Here is a tiny trained network, its code and every weight. The questions are about switching its units off for an input and a target symbol, where a switched-off unit gives its printed mean instead of its output.

import numpy as np


def w(rows, s, z=0):
    codes = np.array(rows[::2]) - 128.0
    scale = np.full(codes.shape[1], s)
    scale[-1] = z or s
    return codes * scale


def f(y):
    return y / 2 * (1 + np.tanh(0.7978845608 * (y + 0.044715 * y**3)))


def softmax(a):
    e = np.exp(a - a.max(-1, keepdims=True))
    return e / e.sum(-1, keepdims=True)


def log_softmax(a):
    a = a - a.max(-1, keepdims=True)
    return a - np.log(np.exp(a).sum(-1, keepdims=True))


def net(x, mask):
    ids = ['ΓΔΘΛεζημτω'.index(c) for c in x.split()]
    T = len(ids)
    res = E[ids] + P[:T]
    u = 0
    for l in range(2):
        r = res
        for j in range(2):
            rows = slice(2 * j, 2 * j + 2)
            q, k, v = (r @ M[l][rows].T for M in (Q, K, V))
            z = softmax(np.where(np.tri(T) > 0, q @ k.T / 2**0.5, -1e9)) @ v
            o = O[l][rows]
            res = res + np.where(mask[u + j], z, o[:, -1]) @ o[:, :-1]
        u += 2
        y = f(res @ A[l][:, :-1].T + A[l][:, -1])
        res = res + np.where(mask[u : u + 4], y, B[l][:, -1]) @ B[l][:, :-1]
        u += 4
    return log_softmax(res[-1] @ U[:, :-1].T + U[:, -1])


Q, K, V, O, A, B = {}, {}, {}, {}, {}, {}
E = w([
[146,89,69,90,114,194],'Γ',
[102,153,59,77,162,78],'Δ',
[141,74,19,128,160,134],'Θ',
[180,42,143,191,127,168],'Λ',
[242,133,128,130,108,163],'ε',
[101,164,94,224,173,58],'ζ',
[107,117,176,7,131,210],'η',
[163,87,105,91,80,64],'μ',
[93,52,185,91,134,148],'τ',
[74,98,144,151,211,198],'ω',
],0.016)
P = w([
[62,173,130,125,71,175],'0',
[86,221,93,2,127,165],'1',
[134,182,103,9,152,106],'2',
[156,171,102,20,159,58],'3',
[224,33,152,138,186,33],'4',
[167,76,113,155,109,91],'5',
[156,91,117,155,93,130],'6',
[22,169,48,169,6,200],'7',
],0.0079)
Q[0] = w([
[100,91,176,137,2,48],'0.h1',
[96,213,130,124,136,124],'0.h1',
[99,165,97,155,35,182],'0.h2',
[103,49,78,192,61,149],'0.h2',
],0.0091)
K[0] = w([
[138,242,89,180,121,222],'0.h1',
[111,75,158,133,99,139],'0.h1',
[134,4,177,133,153,56],'0.h2',
[204,168,143,60,254,100],'0.h2',
],0.0072)
V[0] = w([
[183,133,149,95,245,100],'0.h1',
[89,140,158,82,90,65],'0.h1',
[150,217,158,125,97,192],'0.h2',
[175,117,191,102,154,64],'0.h2',
],0.012)
O[0] = w([
[54,252,99,60,169,213,173],'0.h1',
[111,105,126,128,100,65,53],'0.h1',
[13,254,162,152,31,167,160],'0.h2',
[207,224,243,16,201,134,3],'0.h2',
],0.0079,0.0024)
A[0] = w([
[146,151,122,137,235,113,76],'0.n1',
[143,95,115,56,117,167,109],'0.n2',
[255,166,105,212,27,103,1],'0.n3',
[157,130,76,145,101,197,26],'0.n4',
],0.009,0.0064)
B[0] = w([
[108,111,170,155,71,24,143],'0.n1',
[66,131,114,217,73,72,253],'0.n2',
[48,168,101,117,77,205,206],'0.n3',
[149,179,145,93,255,83,192],'0.n4',
],0.0086,0.0033)
Q[1] = w([
[195,129,44,145,129,171],'1.h1',
[209,167,171,206,169,110],'1.h1',
[151,37,96,65,71,254],'1.h2',
[67,161,32,90,30,49],'1.h2',
],0.0078)
K[1] = w([
[19,162,253,166,182,57],'1.h1',
[105,139,120,27,174,130],'1.h1',
[135,168,148,203,146,88],'1.h2',
[126,103,184,195,150,132],'1.h2',
],0.0064)
V[1] = w([
[38,133,138,144,216,104],'1.h1',
[212,230,88,254,126,105],'1.h1',
[88,73,238,213,141,174],'1.h2',
[96,148,142,166,89,28],'1.h2',
],0.007)
O[1] = w([
[2,181,137,140,225,90,129],'1.h1',
[197,160,118,222,138,88,187],'1.h1',
[142,54,234,202,133,177,9],'1.h2',
[73,141,175,202,85,26,254],'1.h2',
],0.0091,0.00091)
A[1] = w([
[220,254,149,107,137,180,2],'1.n1',
[133,110,186,90,78,65,224],'1.n2',
[145,206,62,187,174,220,89],'1.n3',
[241,149,53,148,74,88,134],'1.n4',
],0.0054,0.0032)
B[1] = w([
[90,109,99,2,197,23,178],'1.n1',
[126,222,99,226,19,149,169],'1.n2',
[110,39,109,231,197,149,251],'1.n3',
[165,138,13,171,98,42,253],'1.n4',
],0.0071,0.0032)
U = w([
[104,114,68,149,112,148,253],'Γ',
[110,130,88,87,148,93,178],'Δ',
[135,73,62,96,182,94,5],'Θ',
[203,81,132,122,168,129,151],'Λ',
[183,254,66,150,133,209,74],'ε',
[125,154,129,168,158,88,76],'ζ',
[88,170,123,110,109,147,39],'η',
[163,101,108,96,86,74,11],'μ',
[120,70,176,67,132,74,143],'τ',
[86,107,131,115,193,136,36],'ω',
],0.0097,0.0062)

Each question gives the input, a string of symbols that net reads in full, and the target symbol t.
The units are the heads (2 rows each of Q, K, V and O) and the neurons (one row each of A and B). Each row of codes is followed by its name. A weight is (code - 128) times the scale printed after its matrix; where a second scale follows, it is the last column's (O, A, B and U).
mask holds one flag per unit, layer by layer, with each layer's heads first. A switched-off unit (its flag False) gives its mean, the last column of its rows in O or B, instead of its output. The means were averaged over made-up inputs and are rounded, as every weight is.
A unit's drop is (log p(t) with every unit on - log p(t) with that unit switched off) / (log p(t) with every unit on - log p(t) with every unit switched off).
The circuit of an input: a set's keep is (log p(t) with only the set's units on - log p(t) with every unit switched off) / (log p(t) with every unit on - log p(t) with every unit switched off). Starting from all 12 units, units are removed one at a time, each time the one whose removal leaves the highest keep (on an exact tie, the one counted first), for as long as the keep stays at least 0.8.
units of the circuit, in order: the units of the circuit, biggest drop first
top k neurons: the k neurons with the biggest drops, biggest first
top k neurons in layer l: the k neurons of layer l with the biggest drops, biggest first
which heads matter: for each layer, one digit per head in row order, 1 if its drop is at least 0.15 and else 0, layers parted by /
drop when u is switched off: that unit's drop, to one decimal
input ζ Δ Γ ε Δ ζ, target Δ: which heads matter : 11 / 01
input ε Γ Γ Θ Γ Γ Γ, target Θ: which heads matter : 01 / 01
input Γ Γ η, target Γ: units of the circuit, in order : [0.h2]
input Γ Γ Γ ζ ε, target Γ: top 2 neurons : [0.n3, 1.n3]
input ε τ μ Δ ε, target Δ: units of the circuit, in order : [1.n1, 1.h2, 0.h1, 0.h2]
input Λ Γ ε μ η, target Γ: which heads matter : 01 / 00
input τ ε Γ ε Θ Γ Θ Γ, target Θ: which heads matter : 01 / 00
input Δ Γ Γ Γ μ, target Γ: units of the circuit, in order : [0.h2, 1.n2]
input ω ω Δ, target ω: units of the circuit, in order : [1.h1, 1.h2]
input Γ Γ μ, target Γ: which heads matter : 11 / 00
input μ Γ μ, target μ: which heads matter : 10 / 10
input Λ Δ Λ Δ ε ε, target Δ: units of the circuit, in order : [1.n1, 0.h2, 1.h2]
input Γ Γ Γ τ, target Γ: top 2 neurons in layer 1 : [1.n2, 1.n1]
input Γ Γ Δ Δ Λ Γ Γ Θ, target Θ: units of the circuit, in order : [0.h2]
input ζ Γ Γ ζ μ ζ ζ Λ, target Λ: drop when 0.h2 is switched off : 0.9
input Γ Γ Δ, target Γ: drop when 0.n4 is switched off : 0.0
input Θ ε η Γ Θ ε Γ Λ, target Λ: drop when 0.h2 is switched off : 0.6
input ω Λ ω, target ω: drop when 0.h2 is switched off : 0.2
